Here is a tiny trained network, its code and every weight. The questions are about switching its units off for an input and a target symbol, where a switched-off unit gives its printed mean instead of its output.

import numpy as np


def w(rows, s, z=0):
    codes = np.array(rows[::2]) - 128.0
    scale = np.full(codes.shape[1], s)
    scale[-1] = z or s
    return codes * scale


def f(y):
    return np.maximum(y, 0)


def softmax(a):
    e = np.exp(a - a.max(-1, keepdims=True))
    return e / e.sum(-1, keepdims=True)


def log_softmax(a):
    a = a - a.max(-1, keepdims=True)
    return a - np.log(np.exp(a).sum(-1, keepdims=True))


def net(x, mask):
    ids = ['αγδεζηθμξπσφ'.index(c) for c in x.split()]
    T = len(ids)
    res = E[ids] + P[:T]
    u = 0
    for l in range(3):
        r = res
        for j in range(2):
            rows = slice(3 * j, 3 * j + 3)
            q, k, v = (r @ M[l][rows].T for M in (Q, K, V))
            z = softmax(np.where(np.tri(T) > 0, q @ k.T / 3**0.5, -1e9)) @ v
            o = O[l][rows]
            res = res + np.where(mask[u + j], z, o[:, -1]) @ o[:, :-1]
        u += 2
        y = f(res @ A[l][:, :-1].T + A[l][:, -1])
        res = res + np.where(mask[u : u + 4], y, B[l][:, -1]) @ B[l][:, :-1]
        u += 4
    return log_softmax(res[-1] @ U[:, :-1].T + U[:, -1])


Q, K, V, O, A, B = {}, {}, {}, {}, {}, {}
E = w([
[179,239,123],'α',
[93,251,190],'γ',
[62,147,82],'δ',
[36,119,174],'ε',
[107,249,213],'ζ',
[130,189,185],'η',
[91,10,228],'θ',
[42,34,5],'μ',
[222,62,114],'ξ',
[60,207,157],'π',
[107,222,186],'σ',
[175,242,120],'φ',
],0.012)
P = w([
[2,175,30],'0',
[87,131,97],'1',
[110,144,121],'2',
[124,153,151],'3',
[131,163,170],'4',
[131,176,186],'5',
[138,179,209],'6',
[147,185,222],'7',
[156,190,236],'8',
[164,181,237],'9',
[169,186,246],'10',
],0.0049)
Q[0] = w([
[145,132,201],'L0H1',
[139,70,63],'L0H1',
[135,160,6],'L0H1',
[82,23,41],'L0H2',
[3,150,92],'L0H2',
[135,201,213],'L0H2',
],0.0076)
K[0] = w([
[217,98,147],'L0H1',
[195,67,135],'L0H1',
[118,1,79],'L0H1',
[227,28,47],'L0H2',
[137,130,205],'L0H2',
[68,1,136],'L0H2',
],0.0089)
V[0] = w([
[149,183,174],'L0H1',
[255,54,129],'L0H1',
[154,148,19],'L0H1',
[203,141,22],'L0H2',
[179,107,175],'L0H2',
[185,117,98],'L0H2',
],0.008)
O[0] = w([
[230,5,90,151],'L0H1',
[62,87,44,2],'L0H1',
[65,197,60,102],'L0H1',
[174,45,112,42],'L0H2',
[196,139,255,93],'L0H2',
[196,207,164,71],'L0H2',
],0.0042,0.0074)
A[0] = w([
[198,182,17,35],'L0N1',
[45,61,114,20],'L0N2',
[254,250,51,1],'L0N3',
[77,171,154,98],'L0N4',
],0.0077,0.0026)
B[0] = w([
[213,91,150,157],'L0N1',
[141,34,134,200],'L0N2',
[31,42,185,206],'L0N3',
[180,111,246,251],'L0N4',
],0.011,0.0031)
Q[1] = w([
[72,138,135],'L1H1',
[65,188,19],'L1H1',
[108,141,94],'L1H1',
[88,138,3],'L1H2',
[145,118,23],'L1H2',
[141,107,92],'L1H2',
],0.012)
K[1] = w([
[145,176,111],'L1H1',
[61,123,34],'L1H1',
[6,43,77],'L1H1',
[103,158,83],'L1H2',
[116,77,87],'L1H2',
[106,117,59],'L1H2',
],0.015)
V[1] = w([
[167,2,173],'L1H1',
[179,150,128],'L1H1',
[193,143,100],'L1H1',
[59,87,173],'L1H2',
[120,215,71],'L1H2',
[179,230,136],'L1H2',
],0.011)
O[1] = w([
[150,77,140,166],'L1H1',
[169,138,213,109],'L1H1',
[148,2,101,42],'L1H1',
[150,149,83,255],'L1H2',
[159,183,236,27],'L1H2',
[81,115,8,128],'L1H2',
],0.007,0.0075)
A[1] = w([
[89,92,66,3],'L1N1',
[62,87,239,103],'L1N2',
[67,122,2,151],'L1N3',
[213,220,111,176],'L1N4',
],0.0095,0.0046)
B[1] = w([
[90,77,6,133],'L1N1',
[209,105,165,253],'L1N2',
[54,75,136,161],'L1N3',
[192,148,9,180],'L1N4',
],0.011,0.0057)
Q[2] = w([
[100,129,85],'L2H1',
[112,213,114],'L2H1',
[167,1,128],'L2H1',
[168,232,123],'L2H2',
[195,134,150],'L2H2',
[5,155,142],'L2H2',
],0.0087)
K[2] = w([
[105,156,165],'L2H1',
[115,252,163],'L2H1',
[116,80,101],'L2H1',
[179,212,131],'L2H2',
[108,151,140],'L2H2',
[54,157,142],'L2H2',
],0.018)
V[2] = w([
[91,175,48],'L2H1',
[7,136,192],'L2H1',
[244,127,114],'L2H1',
[168,109,255],'L2H2',
[148,45,112],'L2H2',
[62,156,254],'L2H2',
],0.0088)
O[2] = w([
[95,126,54,1],'L2H1',
[126,105,209,128],'L2H1',
[170,138,159,138],'L2H1',
[18,121,62,250],'L2H2',
[141,92,74,216],'L2H2',
[109,68,255,150],'L2H2',
],0.0069,0.0017)
A[2] = w([
[92,254,58,50],'L2N1',
[86,226,123,254],'L2N2',
[201,53,199,151],'L2N3',
[48,191,160,179],'L2N4',
],0.0077,0.0026)
B[2] = w([
[116,89,245,218],'L2N1',
[135,175,34,212],'L2N2',
[192,186,126,253],'L2N3',
[51,119,164,186],'L2N4',
],0.012,0.0061)
U = w([
[141,252,44,163],'α',
[184,166,8,187],'γ',
[143,149,105,66],'δ',
[133,97,86,229],'ε',
[73,30,57,253],'ζ',
[132,118,124,104],'η',
[90,113,174,78],'θ',
[118,119,92,84],'μ',
[24,141,33,245],'ξ',
[215,80,131,50],'π',
[109,127,125,127],'σ',
[125,111,95,80],'φ',
],0.012,0.0051)

Each question gives the input, a string of symbols that net reads in full, and the target symbol t.
The units are the heads (3 rows each of Q, K, V and O) and the neurons (one row each of A and B). Each row of codes is followed by its name. A weight is (code - 128) times the scale printed after its matrix; where a second scale follows, it is the last column's (O, A, B and U).
mask holds one flag per unit, layer by layer, with each layer's heads first. A switched-off unit (its flag False) gives its mean, the last column of its rows in O or B, instead of its output. The means were averaged over made-up inputs and are rounded, as every weight is.
A unit's drop is (log p(t) with every unit on - log p(t) with that unit switched off) / (log p(t) with every unit on - log p(t) with every unit switched off).
The circuit of an input: a set's keep is (log p(t) with only the set's units on - log p(t) with every unit switched off) / (log p(t) with every unit on - log p(t) with every unit switched off). Starting from the 12 units with the biggest drops (on a tie, the unit counted first), units are removed one at a time, each time the one whose removal leaves the highest keep (on an exact tie, the one counted first), for as long as the keep stays at least 0.8.
circuit, biggest first: the units of the circuit, biggest drop first
k most important neurons: the k neurons with the biggest drops, biggest first
top k neurons in layer l: the k neurons of layer l with the biggest drops, biggest first
drop of u: that unit's drop, to one decimal
input μ φ μ δ ε θ, target π: most important neuron -> L2N3
input μ θ μ μ π, target α: circuit, biggest first -> L2N2, L1H1, L0H1
input δ μ π, target α: circuit, biggest first -> L0H1, L1H1
input σ μ δ, target ξ: circuit, biggest first -> L0H1, L1N3
input ε ζ θ η ε ε α δ, target ξ: circuit, biggest first -> L1N2, L1H2, L1N3, L2N3
input ε ε ε ε ε ε, target θ: circuit, biggest first -> L2H2, L1N4, L2H1
input π μ ε μ ε η, target α: circuit, biggest first -> L1N4, L2H2, L0N3
input ε ε α, target θ: circuit, biggest first -> L0N3, L2H2, L1N4
input μ ε θ φ, target θ: 2 most important neurons -> L0N3, L1N4
input θ ε μ φ, target θ: circuit, biggest first -> L0N3, L1N4
input η η θ ε, target π: circuit, biggest first -> L1N2, L2H1
input ε ε η, target α: circuit, biggest first -> L1N4, L0N3, L2H2
input θ η η π η δ θ α ε ξ ξ, target γ: 3 most important neurons -> L0N3, L2N1, L0N4
input θ δ μ ε ξ, target γ: top 2 neurons in layer 2 -> L2N4, L2N1
input μ μ ε ζ δ ζ θ μ, target π: 3 most important neurons -> L0N2, L1N4, L1N3
input ξ θ θ, target π: 3 most important neurons -> L2N3, L0N2, L1N2
input ε ε ε, target θ: top neuron in layer 0 -> L0N1
input ε φ η π θ φ ε ξ η, target γ: drop of L2N1 -> -0.2
input ε α α, target θ: drop of L2N2 -> 0.1
input φ μ μ ε ε η ε ξ φ ε η, target γ: drop of L1N4 -> 0.6
